Below is a small trained network, with its code and all its weights. Each question gives an input and a target symbol and asks what happens when units are switched off, that is, made to give their printed mean instead of their output.

import numpy as np


def w(rows, s, z=0):
    codes = np.array(rows[::2]) - 128.0
    scale = np.full(codes.shape[1], s)
    scale[-1] = z or s
    return codes * scale


def f(y):
    return np.maximum(y, 0)


def softmax(a):
    e = np.exp(a - a.max(-1, keepdims=True))
    return e / e.sum(-1, keepdims=True)


def log_softmax(a):
    a = a - a.max(-1, keepdims=True)
    return a - np.log(np.exp(a).sum(-1, keepdims=True))


def net(x, mask):
    ids = ['αγεθξπψω'.index(c) for c in x.split()]
    T = len(ids)
    res = E[ids] + P[:T]
    u = 0
    for l in range(3):
        q, k, v = (res @ M[l].T for M in (Q, K, V))
        z = softmax(np.where(np.tri(T) > 0, q @ k.T / 2**0.5, -1e9)) @ v
        res = res + np.where(mask[u], z, O[l][:, -1]) @ O[l][:, :-1]
        u += 1
        y = f(res @ A[l][:, :-1].T + A[l][:, -1])
        res = res + np.where(mask[u : u + 4], y, B[l][:, -1]) @ B[l][:, :-1]
        u += 4
    return log_softmax(res[-1] @ U[:, :-1].T + U[:, -1])


Q, K, V, O, A, B = {}, {}, {}, {}, {}, {}
E = w([
[103,126,48,97,105,111,111,145,27,231,71,135],'α',
[43,127,116,54,103,179,20,97,54,115,173,129],'γ',
[201,169,103,82,163,14,198,117,124,113,121,152],'ε',
[121,127,149,111,233,115,81,230,39,139,87,4],'θ',
[67,105,146,55,241,120,128,107,85,96,193,103],'ξ',
[98,121,86,73,115,115,161,161,36,144,189,180],'π',
[151,96,164,112,167,165,116,105,99,174,72,197],'ψ',
[92,166,134,208,95,120,79,244,244,201,184,72],'ω',
],0.012)
P = w([
[111,60,131,80,91,116,142,121,146,93,88,142],'0',
[109,167,152,129,182,164,78,184,130,190,150,226],'1',
[113,176,60,218,153,106,67,96,101,134,156,201],'2',
[44,39,119,179,81,72,134,109,123,80,96,114],'3',
[180,97,159,46,54,253,149,148,75,121,132,113],'4',
[168,179,128,102,187,167,133,109,63,172,231,148],'5',
[69,151,205,182,194,16,147,101,191,96,105,188],'6',
],0.011)
Q[0] = w([
[245,40,98,25,86,204,188,92,59,61,92,65],'L0H0',
[47,1,135,147,74,80,152,144,159,26,44,124],'L0H0',
],0.0068)
K[0] = w([
[81,182,90,254,169,100,71,129,170,177,191,167],'L0H0',
[135,206,134,95,156,195,126,206,162,198,170,168],'L0H0',
],0.0073)
V[0] = w([
[210,134,125,114,97,85,253,125,91,176,159,250],'L0H0',
[85,152,60,175,26,134,156,178,111,238,34,113],'L0H0',
],0.0059)
O[0] = w([
[130,81,92,135,114,111,175,117,107,246,139,151,252],'L0H0',
[92,111,47,120,170,159,94,103,218,167,115,91,123],'L0H0',
],0.014,0.0034)
A[0] = w([
[145,106,88,58,128,183,130,152,114,114,91,142,173],'L0N0',
[71,71,145,135,160,99,167,163,142,107,164,124,253],'L0N1',
[122,191,111,101,87,185,100,170,227,152,121,81,146],'L0N2',
[112,127,134,254,75,147,150,172,156,137,219,135,101],'L0N3',
],0.0062,0.0025)
B[0] = w([
[103,77,172,85,164,137,121,225,140,168,126,132,247],'L0N0',
[162,126,88,119,55,114,103,28,89,160,76,102,255],'L0N1',
[175,52,120,227,90,121,32,49,126,151,163,129,176],'L0N2',
[89,117,167,62,68,61,1,191,134,172,168,92,156],'L0N3',
],0.0071,0.0036)
Q[1] = w([
[62,88,147,229,117,2,49,72,100,124,59,163],'L1H0',
[135,214,134,161,201,92,39,122,141,178,195,172],'L1H0',
],0.0054)
K[1] = w([
[171,116,175,2,116,145,134,185,186,165,145,120],'L1H0',
[98,16,148,110,40,123,190,130,153,93,71,94],'L1H0',
],0.0074)
V[1] = w([
[217,156,136,170,215,119,194,133,113,161,1,107],'L1H0',
[160,166,49,113,132,58,163,134,107,115,172,85],'L1H0',
],0.0062)
O[1] = w([
[142,180,125,112,102,174,144,151,105,177,4,125,153],'L1H0',
[45,106,147,193,131,48,198,164,149,170,90,214,3],'L1H0',
],0.015,0.0037)
A[1] = w([
[150,138,66,133,116,157,86,119,173,244,154,150,19],'L1N0',
[142,24,51,149,12,112,60,93,68,208,196,119,204],'L1N1',
[44,85,100,225,166,62,129,149,83,206,159,171,193],'L1N2',
[66,160,177,109,124,105,184,133,2,68,56,194,254],'L1N3',
],0.0039,0.0019)
B[1] = w([
[124,115,99,107,199,87,102,189,131,104,70,89,196],'L1N0',
[169,169,224,125,185,112,167,158,139,131,72,111,254],'L1N1',
[103,62,126,81,165,136,208,131,159,139,158,144,201],'L1N2',
[88,249,254,168,160,170,130,138,137,159,96,81,197],'L1N3',
],0.0081,0.0086)
Q[2] = w([
[209,43,216,63,145,103,143,94,215,86,99,53],'L2H0',
[138,195,152,55,254,118,145,123,113,115,135,128],'L2H0',
],0.0051)
K[2] = w([
[110,156,196,172,116,185,104,187,142,201,222,143],'L2H0',
[142,123,175,132,4,45,104,161,210,176,127,15],'L2H0',
],0.0042)
V[2] = w([
[88,123,138,47,134,147,135,253,77,156,140,118],'L2H0',
[166,134,138,149,122,102,109,168,140,125,97,45],'L2H0',
],0.006)
O[2] = w([
[93,85,4,71,2,95,68,251,104,125,170,214,254],'L2H0',
[34,154,135,109,49,201,222,163,194,35,97,136,189],'L2H0',
],0.0071,0.0099)
A[2] = w([
[40,130,158,185,122,134,136,135,238,70,149,86,8],'L2N0',
[38,173,122,115,142,116,235,196,181,168,2,100,162],'L2N1',
[143,153,247,164,148,169,165,105,85,142,166,62,255],'L2N2',
[43,155,60,123,104,147,107,135,209,121,106,170,154],'L2N3',
],0.0054,0.0017)
B[2] = w([
[144,213,144,10,176,156,194,53,2,228,199,91,150],'L2N0',
[133,207,96,220,113,192,45,10,167,89,230,183,245],'L2N1',
[52,103,76,189,241,102,75,216,31,218,9,226,172],'L2N2',
[157,224,46,107,116,18,172,163,245,8,66,47,165],'L2N3',
],0.0054,0.012)
U = w([
[110,155,155,103,119,159,155,105,172,157,176,106,8],'α',
[121,146,193,151,138,90,135,182,50,104,119,164,68],'γ',
[104,39,86,110,112,61,161,189,119,154,154,194,65],'ε',
[254,178,77,22,84,196,113,91,22,223,144,118,249],'θ',
[163,79,144,160,93,117,42,121,125,77,225,181,191],'ξ',
[79,86,52,140,184,100,97,136,192,144,96,115,188],'π',
[63,197,173,115,60,168,136,144,187,69,120,127,68],'ψ',
[95,182,130,157,167,158,176,63,125,236,132,148,124],'ω',
],0.0052,0.0018)

Each question gives the input, a string of symbols that net reads in full, and the target symbol t.
The units are the heads (2 rows each of Q, K, V and O) and the neurons (one row each of A and B). Each row of codes is followed by its name. A weight is (code - 128) times the scale printed after its matrix; where a second scale follows, it is the last column's (O, A, B and U).
mask holds one flag per unit, layer by layer, with each layer's heads first. A switched-off unit (its flag False) gives its mean, the last column of its rows in O or B, instead of its output. The means were averaged over made-up inputs and are rounded, as every weight is.
A unit's drop is (log p(t) with every unit on - log p(t) with that unit switched off) / (log p(t) with every unit on - log p(t) with every unit switched off).
The circuit of an input: a set's keep is (log p(t) with only the set's units on - log p(t) with every unit switched off) / (log p(t) with every unit on - log p(t) with every unit switched off). Starting from the 12 units with the biggest drops (on a tie, the unit counted first), units are removed one at a time, each time the one whose removal leaves the highest keep (on an exact tie, the one counted first), for as long as the keep stays at least 0.8.
units of the circuit, in order: the units of the circuit, biggest drop first
unit that matters most: the unit with the biggest drop
k most important neurons: the k neurons with the biggest drops, biggest first
top k neurons in layer l: the k neurons of layer l with the biggest drops, biggest first
input π ψ π π ψ π ψ, target θ: units of the circuit, in order => [L1H0; L0N0; L2H0]
input π ε ε ε α ψ ξ, target π: units of the circuit, in order => [L0H0]
input ψ ψ ε α π ψ ε, target ε: 2 most important neurons => [L1N3; L0N0]
input π ξ ε ξ ψ ψ ξ, target θ: units of the circuit, in order => [L1H0; L0N1; L0N0]
input π ε α π π π ψ, target ε: units of the circuit, in order => [L1H0; L0H0; L1N2]
input ψ ε ξ γ ψ, target γ: units of the circuit, in order => [L0H0; L1N3; L2N2]
input ψ ξ ψ θ ξ ε, target ψ: units of the circuit, in order => [L0H0; L2H0]
input ψ π ψ ψ ε θ θ, target ω: 2 most important neurons => [L2N1; L1N3]
input ψ ε ψ ψ ω ψ ψ, target ψ: units of the circuit, in order => [L2H0; L0N2; L1N1; L0N3]
input ψ π ψ α, target ε: 3 most important neurons => [L1N3; L1N2; L0N3]
input θ ψ ε γ, target θ: units of the circuit, in order => [L1H0; L0N1]
input α ψ ε ξ, target θ: units of the circuit, in order => [L1H0; L0N1]
input ψ ε ψ ψ γ π γ, target ξ: units of the circuit, in order => [L1H0; L0N0]
input ψ ε α ψ ψ ψ θ, target θ: units of the circuit, in order => [L1H0; L0N0]
input ξ π ξ α ε α γ, target ω: most important neuron => [L1N3]
input ψ ξ ε ε ω θ ψ, target ψ: 2 most important neurons => [L0N2; L1N1]
input ψ ω α α, target ψ: top 2 neurons in layer 0 => [L0N2; L0N0]
input ε ξ γ θ ε θ, target ψ: 2 most important neurons => [L1N3; L0N1]
input π ξ ψ ε, target γ: 2 most important neurons => [L1N3; L2N2]
input ψ ψ ω ε, target ψ: unit that matters most => L2H0
input ψ ψ ω, target ψ: 4 most important neurons => [L1N1; L0N3; L1N0; L2N3]
input ξ ξ α α γ θ ξ, target ξ: top 2 neurons in layer 0 => [L0N0; L0N1]
